Each row is followed by its class.
-233 -10 183 299 163 169 254 -141 -285 -166 227 -159 364 99 178 140 -258
 147 -399 375 -655 -244 -29 -76 304 -150 109 157 123 -265 207 421 -453
 -48 -138 -535 -175 -65 -234 426 -549 -739 198 -16 : K902
9 -250 -90 -302 -469 237 -30 125 -372 192 -301 -176 -182 -259 -56 159
 -83 627 141 51 67 -430 672 -149 -225 -418 -137 255 476 -182 368 -286
 -84 -385 142 -22 163 395 -170 -175 -32 -383 660 -308 : K465
53 -133 179 137 1 -103 200 2 -321 323 600 -35 47 -249 737 -299 -255 50
 -453 253 -522 -251 -203 -482 220 -150 -151 350 -104 343 380 -403 -163
 55 167 6 118 257 -313 273 -72 -442 274 -315 : K902
-201 -193 50 378 66 -27 341 -107 -433 -170 420 -321 611 59 242 9 -211
 143 -362 354 -612 -392 -84 -196 228 -169 84 148 -115 -520 250 531 -395
 59 -223 -590 -186 -13 -92 326 -686 -868 125 -12 : K559
20 -299 -129 -254 -584 325 97 145 -214 106 -361 -150 -259 -230 -67 42
 -183 735 127 -126 -45 -454 744 16 -240 -414 12 204 678 15 479 -265 120
 -631 225 -145 193 535 -147 -204 89 -314 645 -235 : K346
-122 -620 13 71 378 -70 166 -28 -191 101 510 176 159 -7 773 -231 -567
 219 -545 254 -891 -417 -338 -506 89 -364 203 296 -374 444 195 -713 -96
 -37 131 -182 36 346 -380 334 -150 -595 162 -452 : K465
-45 -246 -63 -280 -544 245 -14 168 -366 176 -225 -231 -122 -289 -57 63
 -4 660 189 64 91 -396 617 -125 -219 -390 -137 311 438 -178 336 -236
 -145 -371 139 6 191 416 -235 -201 -111 -388 618 -325 : K346
-200 -185 12 366 46 -1 357 -100 -390 -211 383 -305 551 99 48 -6 -187 157
 -306 246 -541 -391 -64 -131 207 -193 196 163 -123 -525 236 560 -368 44
 -162 -557 -159 15 -126 314 -657 -848 154 -29 : K340
-5 -325 -133 -330 -419 233 20 143 -422 143 -350 -172 -166 -166 -69 166
 -94 722 66 84 69 -469 622 -146 -173 -484 7 319 327 -251 300 -280 -62
 -350 147 -149 120 354 -171 -81 -60 -495 655 -276 : K465
-224 -4 162 286 84 191 265 -101 -214 -205 241 -121 349 71 180 62 -256
 189 -288 345 -685 -223 -5 -39 272 -118 132 157 229 -158 218 421 -355
 -116 -172 -518 -124 -12 -253 382 -495 -674 175 -12 : K151
-251 -132 171 270 105 170 174 -108 -327 -161 157 -152 356 156 267 134
 -183 84 -329 438 -727 -244 -99 -80 296 -99 232 112 -2 -351 150 356 -379
 -55 -180 -582 -149 -151 -169 378 -524 -721 228 81 : K465
-123 -649 -188 -306 -178 209 75 102 -284 103 -404 -53 -167 -108 235 122
 -401 862 -99 170 -201 -532 613 -100 -146 -628 126 273 527 139 192 -665
 -27 -543 130 -343 156 604 -446 -72 -49 -508 576 -377 : K151
-323 -124 164 306 156 172 210 -138 -200 -207 243 -144 378 163 211 76
 -295 234 -384 285 -697 -258 -53 -93 295 -206 233 174 77 -128 123 334
 -405 -81 -101 -531 -142 29 -363 360 -521 -747 187 -116 : K346
-185 -271 80 391 77 26 313 -68 -342 -176 367 -257 562 36 346 -32 -244
 177 -390 391 -667 -359 -80 -139 198 -141 177 145 -7 -364 292 406 -392
 -38 -156 -586 -138 15 -153 303 -693 -871 153 -76 : K340
-76 -600 -21 44 351 -105 192 -55 -181 90 424 184 141 -14 749 -205 -585
 235 -598 200 -835 -401 -326 -484 72 -327 155 291 -364 419 224 -726 -74
 -6 105 -195 32 323 -386 346 -166 -601 173 -444 : K559
42 -557 -63 -44 114 -138 224 -101 -170 211 74 71 58 14 640 -157 -440 209
 -561 259 -555 -301 -230 -218 103 -447 111 353 -241 232 177 -565 -89 -68
 335 -239 90 288 -327 256 -24 -493 374 -296 : K559
-275 -45 192 280 62 157 174 -86 -274 -119 153 -194 305 104 268 98 -120
 39 -377 420 -675 -151 -91 13 358 -82 193 108 91 -257 136 423 -354 -94
 -155 -578 -129 -92 -238 282 -475 -679 182 147 : K269
-318 -123 168 262 189 166 259 -112 -221 -196 252 -122 365 150 235 89
 -296 205 -350 387 -738 -266 -79 -86 303 -189 171 141 105 -206 162 342
 -370 -93 -179 -592 -134 -44 -311 423 -480 -743 157 -5 : K340
22 -176 -61 -303 -529 287 40 169 -365 217 -200 -219 -207 -281 -147 118
 12 667 203 57 149 -378 680 -143 -225 -420 -165 287 458 -237 384 -233
 -24 -398 164 -14 216 386 -113 -158 -20 -353 631 -263 : K139
163 -423 -12 37 27 -118 187 -63 -295 219 229 31 15 -94 696 -155 -493 179
 -622 185 -550 -339 -117 -282 80 -311 48 385 -76 305 369 -474 -92 -43
 282 -174 130 310 -309 323 -104 -534 404 -295 : K346
-63 -366 -132 -288 -582 324 61 178 -211 123 -404 -140 -272 -243 -32 8
 -271 799 186 -89 -103 -473 761 17 -306 -444 59 345 711 65 392 -390 42
 -701 224 -167 199 635 -289 -182 100 -276 604 -262 : K346
179 -387 6 59 51 -111 244 -76 -278 229 198 11 24 -129 650 -165 -465 181
 -528 234 -493 -330 -64 -292 85 -327 -17 409 -12 270 382 -449 -127 -111
 276 -193 73 335 -280 409 -39 -453 352 -286 : K340
-39 -72 12 200 363 -70 348 -99 -278 -292 457 43 444 94 262 30 -467 116
 -398 395 -694 -353 -113 -135 413 -36 229 104 192 211 190 235 -172 -235
 -317 -655 -170 93 -272 602 -429 -620 16 -30 : K902
-139 -528 0 87 396 -162 176 -33 -172 109 496 217 160 -14 781 -252 -632
 199 -595 164 -836 -440 -315 -443 75 -295 227 295 -356 457 235 -684 -113
 -37 88 -187 -14 329 -389 387 -206 -608 152 -387 : K465
-5 -101 -25 267 349 -70 383 -91 -262 -340 375 84 450 59 257 15 -546 212
 -322 358 -713 -370 -51 -127 366 -29 291 222 322 272 238 231 -203 -303
 -362 -676 -156 171 -287 682 -461 -633 -24 -67 : K559
-255 -109 159 268 150 151 211 -147 -253 -188 123 -152 376 177 196 147
 -184 64 -307 391 -722 -233 -146 -41 288 -126 179 120 -41 -313 126 394
 -360 -66 -193 -595 -204 -103 -189 424 -519 -705 170 48 : K559
40 -222 164 155 125 -110 221 -14 -282 265 554 51 135 -227 796 -304 -291
 113 -485 262 -584 -206 -346 -503 271 -192 -94 274 -173 448 281 -432
 -161 78 155 -34 49 290 -344 266 -123 -506 196 -386 : K151
-25 -387 -143 -290 -579 381 92 145 -207 46 -413 -159 -264 -213 -116 36
 -199 762 241 -122 -73 -457 766 -19 -273 -448 26 313 691 32 400 -317 67
 -666 205 -157 168 574 -244 -116 132 -259 590 -269 : K346
-74 -555 4 63 315 -95 164 -23 -239 96 550 149 118 -8 693 -232 -547 223
 -591 173 -838 -401 -383 -534 127 -310 215 306 -429 367 230 -696 -13 6
 173 -205 39 253 -355 358 -111 -618 212 -381 : K346
-27 -271 -53 -270 -527 263 46 169 -303 218 -191 -185 -182 -270 -7 104
 -75 676 171 91 60 -390 628 -126 -275 -395 -168 242 564 -113 369 -294
 -50 -440 137 -15 206 475 -260 -193 -72 -355 569 -310 : K269
-230 -70 165 325 137 117 217 -146 -333 -137 156 -164 389 140 217 118
 -219 61 -371 378 -645 -261 -110 -73 289 -93 209 106 -56 -376 166 374
 -390 -89 -176 -570 -201 -95 -143 399 -556 -728 219 72 : K465
-174 -227 50 367 159 62 373 -46 -368 -258 371 -223 554 38 208 -16 -224
 191 -287 356 -666 -344 -94 -171 248 -140 178 117 -59 -329 225 428 -300
 -23 -245 -575 -183 56 -137 352 -707 -836 79 -101 : K902
44 -147 -39 -349 -644 241 67 156 -348 225 -238 -231 -208 -305 -65 102 32
 652 185 58 124 -368 683 -114 -202 -367 -270 293 611 -154 450 -178 -52
 -389 147 2 228 422 -188 -167 76 -302 634 -277 : K559
225 -419 -89 -15 29 -125 221 -133 -413 183 244 -21 38 -40 589 -136 -528
 145 -661 282 -572 -318 -116 -364 130 -377 42 445 -251 109 293 -425 -120
 46 246 -287 43 216 -194 411 -4 -570 383 -207 : K269
-196 -201 45 388 109 18 314 -37 -434 -207 369 -248 585 19 241 0 -222 166
 -273 340 -648 -417 -14 -168 251 -109 194 124 -31 -479 282 482 -299 -8
 -248 -610 -154 -52 -85 327 -734 -848 174 -4 : K139
152 -457 -67 -7 6 -87 143 -60 -256 176 304 74 -16 -110 667 -208 -539 206
 -535 212 -593 -306 -71 -342 81 -333 85 424 -14 393 292 -527 -42 -54 255
 -175 172 293 -349 295 -8 -495 366 -272 : K151
64 -140 180 164 32 -163 192 -54 -247 334 493 6 59 -214 766 -230 -336 3
 -477 176 -542 -282 -213 -419 124 -182 -141 302 -120 330 483 -367 -168 9
 176 -6 68 281 -290 305 -52 -453 292 -332 : K340
-41 -181 -44 -306 -544 302 -9 143 -374 228 -228 -218 -183 -276 -141 125
 -11 659 239 60 132 -420 634 -166 -253 -405 -182 323 433 -276 336 -233
 -131 -370 154 19 169 362 -188 -111 -21 -350 623 -265 : K151
-215 -177 64 350 100 -15 292 -111 -392 -166 399 -283 602 57 241 8 -231
 172 -366 310 -615 -376 -89 -185 260 -155 131 133 -88 -363 216 458 -337
 28 -159 -566 -136 -11 -164 332 -694 -847 182 -86 : K151
-53 -318 -109 -254 -507 351 97 138 -177 128 -419 -92 -280 -224 -71 17
 -267 758 153 -140 -102 -469 722 25 -292 -451 25 243 719 76 404 -394 56
 -700 205 -123 163 628 -231 -161 78 -278 595 -256 : K346
128 -414 -7 35 40 -96 237 -76 -239 224 202 53 51 -163 718 -247 -500 194
 -558 254 -583 -302 -87 -265 100 -350 -10 401 9 357 338 -495 -130 -116
 263 -176 98 362 -307 293 -54 -474 353 -293 : K151
-18 -182 -59 -303 -533 245 3 161 -345 191 -228 -228 -178 -275 -131 87 3
 670 243 46 130 -417 667 -143 -230 -403 -183 347 505 -185 348 -210 -80
 -392 165 0 168 405 -208 -108 -7 -306 600 -295 : K340
-71 -593 15 109 366 -104 154 -35 -215 95 515 157 181 -42 776 -232 -573
 145 -578 220 -867 -396 -337 -472 96 -262 192 286 -413 388 259 -603 -69
 37 55 -213 37 252 -305 360 -258 -657 132 -397 : K139
14 -30 -27 215 326 -91 431 -130 -319 -331 442 -1 461 72 182 25 -494 154
 -364 366 -611 -409 -11 -147 367 -35 191 211 225 76 294 339 -235 -204
 -359 -682 -184 76 -176 749 -421 -625 -22 3 : K340
6 -117 -33 202 275 -68 375 -55 -399 -325 464 -34 502 52 213 -12 -424 180
 -283 383 -683 -368 -38 -230 366 -30 246 230 113 68 231 270 -183 -174
 -350 -658 -143 64 -163 650 -456 -661 13 -54 : K465
16 -323 -105 -285 -597 358 105 150 -228 133 -365 -176 -267 -252 -120 54
 -154 716 314 -39 -44 -460 790 -54 -324 -420 -98 358 673 -83 449 -290 90
 -624 179 -115 156 523 -116 -97 144 -216 554 -252 : K559
-12 -76 18 249 383 -17 457 -95 -312 -327 432 37 477 61 223 -3 -449 197
 -354 425 -675 -365 -110 -166 444 -65 195 199 239 187 206 287 -252 -210
 -309 -672 -214 139 -256 683 -472 -630 -29 -78 : K902
33 -120 -40 200 291 -99 370 -119 -254 -330 458 23 488 81 303 9 -529 169
 -371 382 -710 -324 -74 -156 312 -43 206 178 256 276 242 238 -193 -217
 -327 -656 -129 147 -295 677 -491 -643 4 -104 : K269
-98 -598 9 56 317 -36 167 17 -217 115 520 181 95 6 763 -232 -570 264
 -547 257 -840 -453 -303 -497 71 -337 232 359 -342 432 198 -711 -62 -11
 146 -204 46 320 -398 374 -135 -596 149 -411 : K346
-29 -364 -176 -296 -527 324 95 125 -194 46 -460 -116 -262 -186 -69 56
 -305 822 167 -105 -107 -508 810 26 -318 -430 77 291 724 113 396 -357 79
 -706 181 -224 156 656 -263 -52 52 -234 587 -269 : K902
-211 -209 23 337 71 -8 374 -90 -430 -202 403 -297 572 66 169 -6 -211 155
 -313 308 -573 -351 -43 -175 243 -192 130 163 -99 -472 204 514 -387 68
 -212 -567 -171 26 -130 284 -667 -855 119 -34 : K465
-32 -600 12 52 359 -66 188 -31 -209 85 470 185 119 -22 701 -211 -557 202
 -538 253 -829 -390 -377 -502 107 -338 202 333 -400 400 223 -706 -35 -40
 135 -210 19 295 -355 399 -140 -614 169 -428 : K559
-78 -626 -169 -319 -141 200 -12 103 -228 92 -400 -31 -207 -105 220 129
 -341 712 0 230 -206 -473 526 -99 -192 -567 129 236 391 185 151 -672 25
 -551 77 -288 141 578 -335 -37 -16 -394 474 -377 : K139
-221 -281 48 369 140 -24 352 -74 -263 -174 447 -210 524 95 272 -18 -269
 220 -377 281 -632 -359 -97 -135 222 -202 189 81 28 -227 243 351 -236
 -38 -171 -547 -93 69 -243 268 -664 -867 141 -120 : K151
-94 -389 -186 -295 -491 368 100 105 -154 32 -361 -108 -219 -147 -141 43
 -263 789 228 -83 -84 -497 788 -9 -289 -511 52 259 619 -5 311 -301 32
 -665 155 -192 99 559 -205 -114 112 -278 538 -244 : K139
-4 -318 -134 -290 -515 336 131 125 -195 96 -418 -100 -228 -184 -146 73
 -214 788 193 -94 -27 -473 791 6 -288 -466 19 297 694 -14 397 -310 79
 -696 225 -162 108 581 -184 -72 112 -244 585 -252 : K559
20 -274 138 138 83 -115 250 -57 -220 248 523 57 68 -156 658 -254 -357 83
 -460 204 -561 -247 -287 -416 163 -247 -56 334 -181 291 332 -470 -256 30
 217 14 20 291 -377 250 -55 -473 251 -404 : K346
-207 -227 41 332 52 18 400 -89 -373 -174 305 -276 544 79 152 27 -161 215
 -300 325 -545 -340 -16 -149 239 -211 145 181 -80 -484 216 479 -417 34
 -137 -546 -212 38 -164 288 -643 -841 160 -111 : K465
49 -78 188 145 31 -118 169 -48 -299 305 588 -14 97 -237 728 -239 -295 35
 -490 173 -476 -240 -200 -504 200 -124 -185 333 -104 334 386 -298 -153
 106 195 4 88 230 -295 291 -92 -415 249 -295 : K902
-123 -583 -15 53 374 -98 189 -25 -128 63 439 205 103 1 662 -194 -568 235
 -507 176 -801 -377 -311 -462 84 -358 188 331 -341 404 192 -662 -67 22
 162 -160 -11 251 -414 349 -142 -605 161 -449 : K465
-36 -524 -6 32 315 -119 141 -25 -250 92 437 146 127 -38 777 -180 -542
 210 -593 248 -804 -402 -327 -510 122 -295 165 325 -391 385 229 -627 -75
 46 125 -211 6 243 -324 366 -147 -637 199 -416 : K465
-197 -58 150 295 118 183 321 -159 -244 -232 201 -105 356 154 124 123
 -323 202 -410 259 -714 -267 -34 -48 339 -189 190 165 201 -194 269 455
 -358 -62 -123 -576 -129 -55 -275 418 -490 -822 263 -65 : K559
-41 -361 -166 -237 -499 359 108 137 -156 71 -408 -74 -225 -210 -61 48
 -235 764 247 -80 -64 -479 789 5 -287 -469 86 277 703 39 369 -308 26
 -665 205 -138 139 579 -209 -147 72 -275 563 -269 : K902
-160 -667 -184 -326 -166 224 -6 116 -273 81 -429 -25 -169 -58 245 123
 -366 826 -47 241 -289 -494 513 -83 -143 -644 217 251 398 136 95 -645
 -10 -530 128 -379 147 553 -385 -87 -49 -497 552 -338 : K139
22 -476 -201 -325 -502 376 161 85 -173 42 -492 -85 -252 -93 -217 122
 -312 774 153 -138 -51 -483 775 55 -349 -505 140 308 571 -23 353 -342 67
 -657 238 -211 103 571 -219 -66 95 -321 564 -314 : K151
-213 -195 22 366 91 -10 306 -103 -352 -199 355 -253 516 33 271 -22 -303
 182 -377 348 -612 -345 -32 -144 245 -180 161 187 40 -286 186 445 -375
 -15 -204 -594 -122 72 -233 319 -673 -862 113 -37 : K340
-22 -352 -111 -254 -545 340 93 116 -161 98 -493 -123 -283 -227 56 78
 -298 782 139 -76 -82 -474 776 27 -309 -428 0 275 790 89 458 -339 63
 -707 194 -189 207 592 -244 -89 113 -268 596 -260 : K340
-15 -404 -165 -268 -495 361 79 118 -209 86 -470 -85 -246 -163 -105 54
 -293 779 186 -71 -120 -479 731 -15 -315 -499 101 310 624 27 339 -401 34
 -686 191 -192 129 589 -206 -92 99 -306 580 -276 : K559
-225 -74 147 294 150 196 277 -127 -309 -198 260 -160 378 127 79 72 -251
 197 -359 261 -695 -335 -60 -138 311 -175 181 213 -9 -309 255 385 -419
 -42 -106 -523 -175 -66 -203 451 -456 -779 246 -89 : K340
-21 -50 6 256 293 -32 360 -121 -344 -300 485 -34 481 60 226 12 -465 162
 -350 382 -661 -371 -61 -230 356 -54 218 221 140 75 224 281 -277 -185
 -312 -633 -158 73 -187 689 -458 -649 -10 -38 : K346
-220 -229 26 319 68 15 324 -67 -397 -195 413 -283 556 77 156 5 -192 201
 -286 270 -576 -389 -77 -188 253 -209 162 120 -91 -417 193 461 -343 22
 -174 -555 -150 2 -178 281 -639 -854 177 -83 : K139
-95 -536 24 104 371 -51 198 -44 -239 111 462 200 175 -42 705 -255 -517
 229 -557 257 -899 -427 -438 -537 147 -311 156 284 -455 302 218 -697 -72
 -32 139 -191 -45 272 -266 357 -132 -603 201 -386 : K346
-257 -1 152 249 118 165 226 -129 -290 -121 206 -167 325 135 113 116 -218
 56 -356 369 -631 -243 -7 -21 292 -138 172 169 -3 -401 165 414 -386 -30
 -160 -561 -161 -138 -170 361 -467 -712 205 112 : K151
148 -460 -45 -53 -12 -79 216 -90 -230 209 212 18 -8 -105 668 -179 -496
 238 -624 167 -518 -274 -72 -287 105 -385 -3 400 -28 368 323 -510 -39
 -57 348 -188 190 318 -364 264 -1 -512 433 -306 : K151
-242 -288 31 362 64 -7 316 -44 -367 -152 387 -313 586 37 243 -29 -219
 174 -290 267 -664 -391 -56 -156 170 -185 174 120 -134 -459 257 365 -316
 -19 -171 -545 -123 19 -159 198 -687 -876 197 -109 : K151
-208 -237 32 362 72 49 296 -56 -427 -216 384 -288 505 40 204 -3 -195 211
 -299 339 -619 -400 -56 -202 282 -183 177 183 -30 -417 212 431 -368 0
 -188 -570 -156 9 -168 314 -629 -842 160 -33 : K346
-215 -61 168 279 145 237 188 -155 -290 -219 175 -120 301 133 149 126
 -283 59 -378 350 -742 -221 -92 -42 362 -144 206 88 138 -189 167 417
 -422 -25 -169 -552 -108 -119 -235 347 -496 -758 232 18 : K902
-102 -684 -188 -323 -130 268 44 110 -352 50 -387 -28 -162 -77 242 99
 -428 839 -168 238 -328 -527 546 -133 -77 -658 254 337 405 121 135 -665
 -38 -521 155 -432 145 581 -413 -45 -53 -568 590 -354 : K139
-285 -184 62 401 95 -16 362 -53 -364 -194 453 -249 537 61 257 -46 -287
 232 -325 343 -696 -374 -23 -142 268 -135 194 145 61 -353 232 448 -359
 -48 -212 -622 -172 45 -208 340 -670 -826 115 8 : K465
69 -383 3 59 -67 -94 178 -69 -239 253 253 -35 27 -117 660 -228 -416 210
 -497 179 -481 -304 -83 -275 103 -345 26 457 -10 310 264 -420 -158 -55
 340 -124 162 306 -368 269 -23 -458 382 -292 : K151
85 -70 -34 250 309 -73 367 -87 -366 -320 376 18 470 46 202 38 -461 168
 -368 362 -562 -365 -33 -137 347 -4 272 232 212 170 240 318 -257 -192
 -324 -640 -149 96 -181 711 -544 -640 -12 -66 : K139
